Where the symbols take the objects:
QG: w>ZR, f>DP, q>LZ, e>GD
SN: w>JH, f>SD, q>MH, e>RD
CG: w>SL, f>CC, q>JQ, e>TT
HL: w>RH, f>LL, q>ZC, e>DT
DQ: w>JT, f>FM, q>BD, e>RF
MT: w>SN, f>GZ, q>HN, e>BN
NC: w>SB, f>GD, q>GL, e>MT
PJ: w>NF, f>DZ, q>LP, e>DD
MC: w>GZ, f>NJ, q>LJ, e>QR
ZG: w>PR, f>BM, q>FM, e>ZM
TZ: w>SC, f>QJ, q>CL, e>DG
ZR: w>MC, f>GL, q>DT, e>LQ
GD: w>LQ, f>CH, q>NC, e>GZ
TH: w>PQ, f>HT, q>BR, e>DQ
FH: w>BN, f>QR, q>FB, e>JH
PR: w>HL, f>RF, q>HF, e>LZ
ZF: w>FG, f>CL, q>DZ, e>TJ
BM: w>RF, f>GQ, q>ZG, e>MR
JH: w>CC, f>CZ, q>JB, e>GH
QS: w>RQ, f>JJ, q>ZZ, e>PJ
LZ: w>DT, f>QG, q>QC, e>NC
DD: w>BR, f>SC, q>FG, e>NQ
NF: w>GN, f>BB, q>QJ, e>BR
CQ: w>ZG, f>PQ, q>NT, e>JZ
CC: w>PP, f>HZ, q>CG, e>HC
TT: w>BH, f>HC, q>MN, e>LT
DZ: w>BB, f>ZF, q>PJ, e>SC
HN: w>MH, f>MT, q>LQ, e>CT
SB: w>FH, f>LQ, q>NJ, e>SN
ZM: w>LZ, f>MR, q>GT, e>RH
LT: w>ZF, f>RQ, q>FP, e>QJ
NG: w>GM, f>SL, q>GH, e>JJ
NR: w>DQ, f>NT, q>NQ, e>BM
DP: w>GL, f>RH, q>QG, e>CH
HT: w>QM, f>NQ, q>TH, e>FM
RH: w>NC, f>RM, q>DP, e>LJ
LQ: w>QR, f>HN, q>SB, e>SD
FB: w>CT, f>FH, q>GZ, e>JB
CT: w>ML, f>BN, q>SD, e>CG
LJ: w>MT, f>MC, q>CH, e>FH
RJ: w>TT, f>GH, q>HZ, e>ZZ
ZZ: w>LT, f>QS, q>GM, e>LP
BN: w>RD, f>ZS, q>CT, e>CC
BR: w>CQ, f>TH, q>TL, e>BD
DT: w>LJ, f>ZR, q>FL, e>SB
JC: w>PJ, f>FP, q>BH, e>CL
JB: w>CG, f>JH, q>ZS, e>RJ
TL: w>NT, f>BR, q>DG, e>QM
GM: w>FP, f>ZZ, q>HC, e>PH
PH: w>TZ, f>LP, q>RQ, e>BB
LL: w>RM, f>QC, q>HL, e>ZR
QM: w>GQ, f>BD, q>PQ, e>HF
GN: w>NQ, f>DG, q>TJ, e>CQ
SC: w>TH, f>TJ, q>DD, e>NR
GH: w>HC, f>NG, q>RJ, e>QS
JQ: w>NG, f>CG, q>RD, e>MN
MR: w>QG, f>ZC, q>ZM, e>RM
BH: w>LP, f>JC, q>JJ, e>ZF
SD: w>CZ, f>CT, q>SN, e>JQ
NQ: w>BD, f>NR, q>HT, e>ZG
RQ: w>CL, f>PH, q>LT, e>NF
MN: w>JJ, f>TT, q>PP, e>FP
DG: w>NR, f>TL, q>GN, e>PQ
PQ: w>BM, f>QM, q>CQ, e>JT
GZ: w>SD, f>FB, q>MT, e>ZS
CL: w>DD, f>TZ, q>ZF, e>GN
FG: w>TL, f>DD, q>BB, e>HT
RF: w>LL, f>GT, q>PR, e>QG
RM: w>GD, f>FL, q>RH, e>MC
RD: w>GH, f>JQ, q>ML, e>PP
GT: w>QC, f>ZM, q>RF, e>DP
HZ: w>MN, f>RJ, q>CC, e>GM
NT: w>FM, f>CQ, q>NR, e>GQ
ZC: w>DP, f>HL, q>MR, e>FL
BD: w>JZ, f>DQ, q>QM, e>PR
TJ: w>HT, f>GN, q>SC, e>NT
BB: w>DG, f>FG, q>NF, e>TH
JJ: w>PH, f>BH, q>QS, e>DZ
FL: w>CH, f>DT, q>RM, e>NJ
MH: w>JB, f>SN, q>QR, e>ML
QJ: w>TJ, f>NF, q>TZ, e>TL
JT: w>MR, f>HF, q>JZ, e>LL
FM: w>HF, f>ZG, q>DQ, e>GT
GQ: w>GT, f>JZ, q>BM, e>ZC
CZ: w>HZ, f>ML, q>JH, e>NG
HC: w>JC, f>GM, q>TT, e>RQ
JZ: w>ZM, f>JT, q>GQ, e>HL
LP: w>QJ, f>PJ, q>PH, e>FG
QC: w>FL, f>LZ, q>LL, e>GL
CH: w>HN, f>LJ, q>GD, e>FB
QR: w>ZS, f>MH, q>FH, e>CZ
ZS: w>JQ, f>JB, q>BN, e>HZ
HF: w>ZC, f>PR, q>JT, e>QC
NJ: w>FB, f>SB, q>MC, e>MH
ML: w>RJ, f>RD, q>CZ, e>SL
GL: w>NJ, f>NC, q>ZR, e>HN
SL: w>ZZ, f>PP, q>NG, e>BH
FP: w>DZ, f>LT, q>JC, e>TZ
PP: w>QS, f>MN, q>SL, e>JC

The rows follow the links: the fewer symbols apart two objects are, the more alike their rows tend to be.

Each row is also shifted at random along 6 hidden directions that mean nothing.

Some objects, each with a row of numbers:
CQ: -3 -1 -21 3 2 -18 4 -9 -5 -16 4 -8 0 9 22 -11 -8 7 39 -1 -9 22 13 1 0 -6 -8 16 12 35 -8 -7
JH: 14 18 7 -10 12 10 12 18 -2 2 10 -1 -10 15 -7 4 -2 -23 -24 -18 -6 -1 -21 -9 -11 -16 24 -5 26 -32 -4 10
LL: 42 -6 7 6 -5 3 -16 -17 3 -2 -7 3 8 -19 6 -2 -8 2 -2 14 -5 -2 3 -12 12 9 3 -4 0 -3 3 -18
GQ: -3 6 0 7 -11 14 -22 -20 -2 13 3 5 -2 26 28 -22 -16 -12 0 2 -22 1 -10 -6 0 0 19 -5 28 9 -6 -18
QJ: -12 11 -17 -3 -6 0 7 5 1 -9 -4 -8 -10 7 -9 -6 21 29 44 -4 4 -12 15 24 -8 -3 -22 -7 -37 38 -3 1
HZ: -1 0 3 -17 16 -25 14 2 -9 -26 6 17 10 3 10 30 4 -29 -9 -2 11 37 16 -12 1 16 -11 -4 45 -10 -9 -1
NQ: -13 -6 -16 15 -6 -4 -10 -9 2 9 5 -6 -21 6 8 -23 -15 -18 -2 -7 -14 0 -10 5 -13 -6 17 15 9 8 0 19
RQ: -3 7 -5 -7 -10 13 -12 -6 6 1 -7 11 -7 5 -11 8 21 -10 4 -4 16 -15 19 9 -5 21 -28 -28 -5 14 7 -10
GM: 10 2 8 -3 0 -2 20 20 -6 19 -1 16 0 31 -25 8 11 17 0 -7 22 -8 -2 30 -1 1 -19 -16 -27 0 2 -17
PH: -6 18 7 -1 -10 -3 6 5 -2 17 2 7 -24 30 -24 -17 2 0 -7 -1 4 -26 -7 27 -19 1 9 -26 -22 -9 -8 6
BM: -1 -40 -9 30 -4 -3 -9 -3 0 22 -1 8 4 -11 9 -5 -15 6 -9 1 -6 13 -14 14 6 0 6 37 -16 12 11 5
ZF: -12 1 -8 2 -7 -8 -1 -2 3 -1 -3 3 -18 -2 -15 -4 10 -2 6 0 8 -12 9 18 -13 10 -10 -9 -22 10 1 15
TJ: 5 14 -16 0 -6 -11 6 -4 1 9 2 -17 -16 21 -16 -26 -9 0 24 -9 18 -15 14 4 -5 -9 -23 -7 -2 14 7 -10
PR: 5 -25 -1 15 -7 2 -22 -22 1 10 -5 10 14 -10 20 -1 -13 -8 -9 10 -3 12 3 -9 14 14 -4 11 14 8 8 -17
DD: -9 -6 -14 11 -7 -13 -3 -5 5 9 1 -7 -25 -5 -17 -18 -8 -16 -4 -5 9 -12 4 8 -14 1 -4 5 -8 1 8 21
HT: -5 17 -11 -2 -5 -17 -2 -18 -3 6 8 -14 -16 32 5 -35 -27 -23 10 -4 4 -1 10 -11 -7 -8 -2 -7 38 3 -3 -10
JJ: -9 24 5 -14 -6 8 -5 -2 -3 -13 0 20 -12 21 6 8 22 -9 3 0 -11 -4 3 15 -17 15 8 -34 5 6 -17 2
NJ: 13 15 6 -11 6 10 -1 2 6 -22 -2 -18 3 -29 0 4 6 9 4 6 -12 -9 -2 -22 2 -10 14 -2 -3 -13 -4 12
ZZ: 1 13 3 -8 -5 19 -6 4 1 -1 -2 22 -9 15 -2 15 25 -8 -4 -8 -2 -7 0 18 -11 15 -2 -28 -4 6 -5 -3
HC: 25 1 -4 -4 7 -2 8 14 -2 -23 -1 23 -11 -8 -4 29 27 -1 6 -6 -7 12 0 25 -15 13 5 -8 -17 9 -11 16
FH: -21 0 6 -9 13 -5 18 16 -1 -10 4 -16 14 -13 -2 10 -1 10 -3 0 1 8 -4 -16 7 -15 3 16 2 -15 -1 13
NG: -7 -4 8 -7 6 0 13 13 -6 10 2 19 10 23 -8 19 8 -7 -14 -9 19 10 2 9 4 9 -18 -9 11 -7 3 -16
LP: -20 -6 -3 -3 -3 -31 10 -2 -4 -10 -2 8 -4 -1 -13 7 8 4 10 9 19 6 22 17 -5 17 -23 -6 -16 11 -3 8
HL: 56 6 -1 -3 -5 16 -23 -23 5 -13 -10 2 12 -17 14 5 4 3 20 9 -1 -2 18 -20 17 12 -15 -16 9 17 5 -37
ZM: 10 -12 2 14 -7 15 -14 -8 -1 5 -6 8 12 -6 21 -1 1 26 12 10 -22 1 -11 10 9 1 13 9 -21 20 -4 -12
CL: -22 -7 -12 1 -6 -23 -9 -15 4 -19 -2 6 -16 -22 -2 5 7 -25 -2 7 6 6 21 3 -14 23 -9 -4 4 8 -1 28
JQ: -28 8 4 -15 7 29 15 23 -5 11 1 5 23 36 5 20 20 20 12 -17 9 4 -2 8 13 -9 -24 -6 2 14 3 -29
SC: 12 1 -26 5 -4 -1 -5 -4 8 -8 -3 -10 -22 -14 -10 -8 7 -6 23 -10 5 -9 14 6 -11 1 -16 3 -12 23 8 13
FG: 10 -15 -21 15 -2 -20 -3 -1 7 -10 0 -2 -32 -33 -16 -4 1 -16 0 -5 -2 -2 1 15 -22 5 8 16 -22 5 4 46
PP: -12 -6 -1 -8 1 25 -7 6 2 -2 -5 24 10 4 7 33 30 -10 -5 -10 7 8 8 8 2 20 -23 -13 6 14 5 -12
FL: 15 18 18 -11 -1 -14 -3 -15 -3 -19 0 -8 8 -9 10 -9 -10 10 4 24 -14 -2 3 -20 6 0 21 -15 8 -15 -17 -5
ML: 9 -1 1 -7 14 10 23 28 -3 7 3 1 11 12 -12 19 9 9 -1 -19 15 7 -6 5 7 -13 -15 7 -2 -5 8 -11
JB: 3 10 -4 -12 16 14 10 20 -1 -24 5 0 -1 -9 11 23 17 -7 0 -14 -18 15 -12 -6 -8 -10 19 8 13 -5 -9 20
GH: -9 -16 13 1 12 -27 36 27 -14 17 7 16 11 26 -21 15 -5 11 -17 -4 22 17 -8 24 2 -4 -8 10 -11 -17 -2 -3
GD: -2 7 12 -9 1 2 0 -5 3 -10 -5 -15 19 -20 1 2 0 20 6 15 3 -7 8 -22 16 -3 -5 -3 -6 -7 1 -9

Complete each set of four: the symbols that take the first to the second take the third to the fourth, perhaps in another order.
Answer with the object's name.
-4 6 -7 -18 17 8 7 8 3 -33 0 -13 18 -27 11 28 16 -1 15 -6 3 18 15 -29 11 -3 -17 7 21 4 2 2
to 18 15 11 -9 7 -16 26 21 -12 -2 7 17 -10 33 -13 7 6 8 0 -5 0 5 -10 27 -13 -4 13 -15 -10 -10 -17 0
as 44 6 9 5 -2 2 -8 -7 -1 -11 -4 1 1 -14 8 -6 -2 22 12 15 -23 -5 -10 1 2 -3 26 -4 -20 2 -11 -5
to GZ

-7 29 6 -19 0 34 -15 -5 9 -19 -2 -18 7 -14 13 2 13 0 6 2 -16 -16 1 -32 4 -7 9 -18 16 -7 -4 -2
to 20 12 -2 -15 16 11 20 22 -3 -9 4 0 8 12 -4 21 14 3 9 -19 9 11 1 -4 5 -11 -14 -2 11 0 1 -14
as 13 -9 -13 8 -4 -27 5 -4 5 9 0 -6 -23 -8 -33 -14 -11 -17 -5 -3 29 -11 14 7 -9 6 -21 1 -10 -6 13 13
to QM

2 -11 4 3 -1 7 2 13 0 9 -3 24 -4 4 -13 22 17 -7 -19 -8 9 0 -5 23 -7 14 -6 -8 -14 -4 5 5
to -22 1 -19 -4 -3 -27 -5 -20 1 -17 1 -8 -9 -5 4 -8 -5 -21 18 3 13 10 31 -10 -4 12 -24 -1 23 18 2 6
as -34 -14 -13 -1 -7 -5 -2 -4 3 -4 -8 4 7 -10 -8 14 21 12 22 4 25 0 30 15 5 21 -47 -3 -25 33 10 -4
to QM

-5 8 2 -13 16 2 20 21 -2 -14 6 -12 9 -4 0 14 5 8 4 -10 -2 10 -6 -11 3 -17 4 11 7 -10 -4 8
to -11 18 8 -11 -2 -29 7 -5 -9 -18 5 17 -18 16 -3 -1 4 -15 -4 10 -6 4 6 16 -22 15 17 -25 6 -9 -23 19
as 7 7 -6 10 -9 14 -6 -6 -2 31 3 -6 -3 41 7 -32 -19 8 13 -9 -3 -11 -9 6 4 -16 -1 0 7 15 5 -31
to GD

-8 -10 -7 12 -8 13 -15 -12 -1 15 -1 4 9 17 24 -12 -9 8 12 1 -12 5 -4 3 9 -2 -1 9 7 24 2 -23
to -24 -39 -10 22 -1 -17 -14 -16 -3 0 1 11 7 -18 29 2 -16 -12 -8 9 -14 31 -2 1 3 12 10 35 13 15 1 15
as -11 -8 8 4 4 23 7 22 7 16 -2 -19 10 -21 -17 4 4 25 -12 -4 3 -19 -18 -4 9 -20 3 19 -33 -17 13 12
to LQ

-17 10 0 -4 -11 4 -11 -7 3 -2 -3 12 -17 6 -7 1 15 -14 -4 1 1 -13 7 14 -15 18 -3 -25 -5 5 -4 10
to 13 -3 -13 14 -13 18 -11 2 13 28 -4 -6 -29 -2 -35 -18 3 -11 -9 -16 18 -36 -2 16 -12 -1 -15 -7 -28 0 22 9
as 2 -23 12 2 -2 -24 -16 -29 0 -14 -7 5 25 -37 15 11 -15 -11 -16 29 8 19 21 -29 21 26 -10 6 21 -10 3 -8
to NC

-12 -8 -17 14 -2 -10 1 -2 -3 5 5 -6 -11 10 12 -19 -13 5 18 -4 -15 9 -8 13 -8 -12 12 22 -4 21 -4 11
to 55 4 4 -2 -2 7 -13 -15 5 -15 -10 -3 10 -27 4 4 2 13 15 13 -2 -5 11 -17 15 7 -5 -10 -7 5 3 -22
as 7 -36 -15 28 -2 -6 3 3 0 31 -1 -2 3 1 -6 -12 -19 13 3 -7 12 5 -6 15 10 -9 -15 35 -20 16 20 -9
to FL

-2 -14 3 0 8 -10 10 14 -5 -9 1 26 -1 -4 -3 29 14 -11 -17 -4 0 20 -4 19 -9 14 5 3 -3 -5 -6 17
to 9 7 -21 4 -8 1 -16 -14 10 -5 0 -8 -30 -10 -7 -16 -2 -31 3 -9 1 -13 9 -4 -17 5 -3 -6 11 7 7 17
as 32 2 7 -1 0 12 -3 0 5 -6 -9 -12 15 -27 -6 4 7 33 16 12 0 -15 4 -9 16 -4 -6 -1 -31 3 4 -14
to CZ

-8 21 6 -19 6 17 6 6 3 -12 -1 -23 17 -6 2 4 8 18 16 1 1 -8 6 -25 13 -15 -9 -7 4 -3 0 -12
to 4 15 3 -16 9 16 7 8 5 -9 0 -22 14 -11 -5 7 6 8 8 -5 10 -8 6 -27 13 -14 -15 -3 8 -9 7 -11
as 5 13 21 -13 -4 -18 -8 -25 -5 -8 -2 -6 20 2 12 -11 -19 1 -2 27 4 1 16 -30 17 9 -2 -20 27 -16 -8 -28
to FL

1 7 9 -6 -3 -15 5 0 -5 0 1 19 -12 17 -13 5 5 -17 -16 1 9 -2 4 15 -13 16 1 -22 3 -13 -7 4
to 4 1 -14 3 -6 -15 2 -5 5 5 -2 -7 -18 -1 -24 -12 -2 -8 10 -4 23 -13 18 7 -7 5 -26 -6 -10 8 10 3
as -25 -18 -15 18 -11 2 -13 -8 9 26 0 -6 -19 -3 -13 -20 -12 -23 -17 -9 12 -15 -1 5 -8 2 -8 12 -2 1 19 17
to FM

-26 -10 10 -3 6 -20 12 10 -10 -6 4 26 2 10 3 22 8 -10 -20 3 0 21 -3 18 -8 15 8 -1 5 -9 -13 15
to -18 9 9 -13 -3 1 -4 -5 -4 0 0 23 1 22 2 14 13 -21 -14 0 8 4 10 6 -5 22 -11 -28 22 -4 -5 -10
as 18 -4 18 1 -4 -16 -14 -24 0 -7 -3 1 9 -21 7 -5 -19 -12 -21 24 -3 2 5 -24 9 13 13 -6 18 -24 -3 -4
to FL

14 15 2 -18 10 3 11 9 -5 -16 3 16 5 19 4 24 16 -11 5 -11 5 15 8 1 -2 7 -11 -18 22 2 -8 -15
to -6 -8 4 -1 0 -40 17 2 -7 -3 1 13 -7 4 -21 5 0 -3 -5 9 22 6 15 20 -8 16 -14 -7 -14 -6 -6 11
as -45 -4 16 -8 5 8 11 13 -6 30 7 7 18 37 -3 7 -8 -15 -35 -11 19 5 -9 -6 9 -4 -11 -1 30 -25 8 -16
to ZZ

2 -28 -3 21 -5 -5 -5 -8 -3 31 -1 4 13 11 5 -13 -23 7 -4 2 10 7 -2 5 16 -1 -13 21 -1 9 14 -24
to -15 -6 23 4 1 -11 20 14 -4 22 -1 -18 19 -1 -20 -13 -16 45 -7 16 9 -17 -14 3 15 -20 6 13 -41 -22 1 -3
as 58 -14 5 15 3 -32 9 -6 -7 2 1 4 1 -6 -5 -12 -27 10 0 13 0 11 -4 4 6 -3 12 14 -8 -9 -4 -10
to LQ

23 -29 11 15 -1 -32 -7 -18 -4 4 -2 9 11 -23 3 -3 -28 -10 -24 22 4 16 2 -10 11 14 9 16 8 -19 3 -1
to 11 -9 14 6 -7 3 -22 -20 4 -3 -5 5 7 -26 12 -1 -8 -4 -19 21 -15 -3 -5 -14 6 12 21 -1 1 -13 -3 3
as -22 17 12 -12 -3 -11 9 3 -10 -5 4 20 -7 32 1 4 10 -1 -3 5 -5 2 -1 22 -15 10 10 -25 0 -2 -21 4
to LT

17 2 -4 -5 13 32 18 33 4 9 1 -7 8 5 -14 18 17 19 5 -25 9 -5 -13 5 7 -22 -14 9 -17 0 13 -9
to -12 0 0 -10 11 13 8 17 -3 -13 2 15 8 5 12 30 22 -4 -2 -12 -7 19 -4 6 -3 4 0 0 11 5 -6 3
as 23 16 16 0 -7 -8 -10 -20 -8 3 3 4 1 21 16 -24 -23 -1 -3 17 -19 -2 -8 -9 2 -1 29 -16 20 -12 -16 -20
to DP

-10 3 -21 12 -16 39 -22 0 15 19 -5 -7 -26 -2 -11 -15 17 -2 8 -18 -5 -33 -6 17 -14 -4 -5 -4 -28 22 15 13
to -4 -21 -13 15 -5 -3 -3 -10 0 31 0 -5 11 18 0 -18 -22 -1 6 -7 23 3 10 -2 17 -3 -34 17 11 17 21 -32
as 25 -27 -10 20 -4 2 -21 -17 4 5 -4 9 2 -19 15 0 -12 -17 -9 2 -6 14 0 -6 7 11 1 18 13 9 11 -5
to DP

10 0 -18 7 -4 -17 2 -10 2 12 3 -14 -13 13 -11 -25 -21 -15 11 -9 20 -3 14 -6 -1 -6 -22 4 16 8 12 -11
to 19 -6 -7 16 -6 6 -6 -6 -1 21 1 -1 -4 19 8 -21 -17 6 8 -6 -8 -2 -12 8 3 -10 7 11 -1 13 4 -16
as 22 -9 -19 12 -6 16 -27 -20 7 -1 -3 4 -6 -9 23 -5 -4 -22 7 -7 -13 8 3 -10 1 7 0 8 24 21 9 -9
to MR

28 -9 -23 17 -7 36 -19 -4 8 15 -5 -3 -4 1 11 -8 5 8 23 -16 -10 -7 -6 8 5 -8 -9 11 -12 35 15 -19
to -12 -8 6 18 -8 -3 -9 -9 -7 19 6 8 -5 22 22 -24 -23 2 -11 8 -29 5 -27 11 -6 -7 41 13 4 -2 -12 4
as -17 -18 -12 15 -3 -20 0 -9 -5 14 5 -3 0 12 10 -19 -25 -5 5 0 2 15 2 3 3 -4 -4 24 12 12 4 -3
to ZG

-19 10 4 -8 -7 12 -2 4 -2 1 -3 19 -1 21 -2 12 25 5 4 -2 3 -7 5 22 -7 15 -11 -25 -12 13 -6 -8
to 7 -13 -24 16 -2 -13 -3 -3 6 -2 1 -8 -26 -19 -9 -12 -6 -13 7 -8 -1 -1 1 9 -15 -3 3 19 -11 11 7 29
as -38 7 5 -19 11 8 5 7 -4 -11 5 5 18 14 20 22 8 -17 -9 -8 0 22 4 -18 6 3 -6 -3 42 -5 -5 -6
to FP

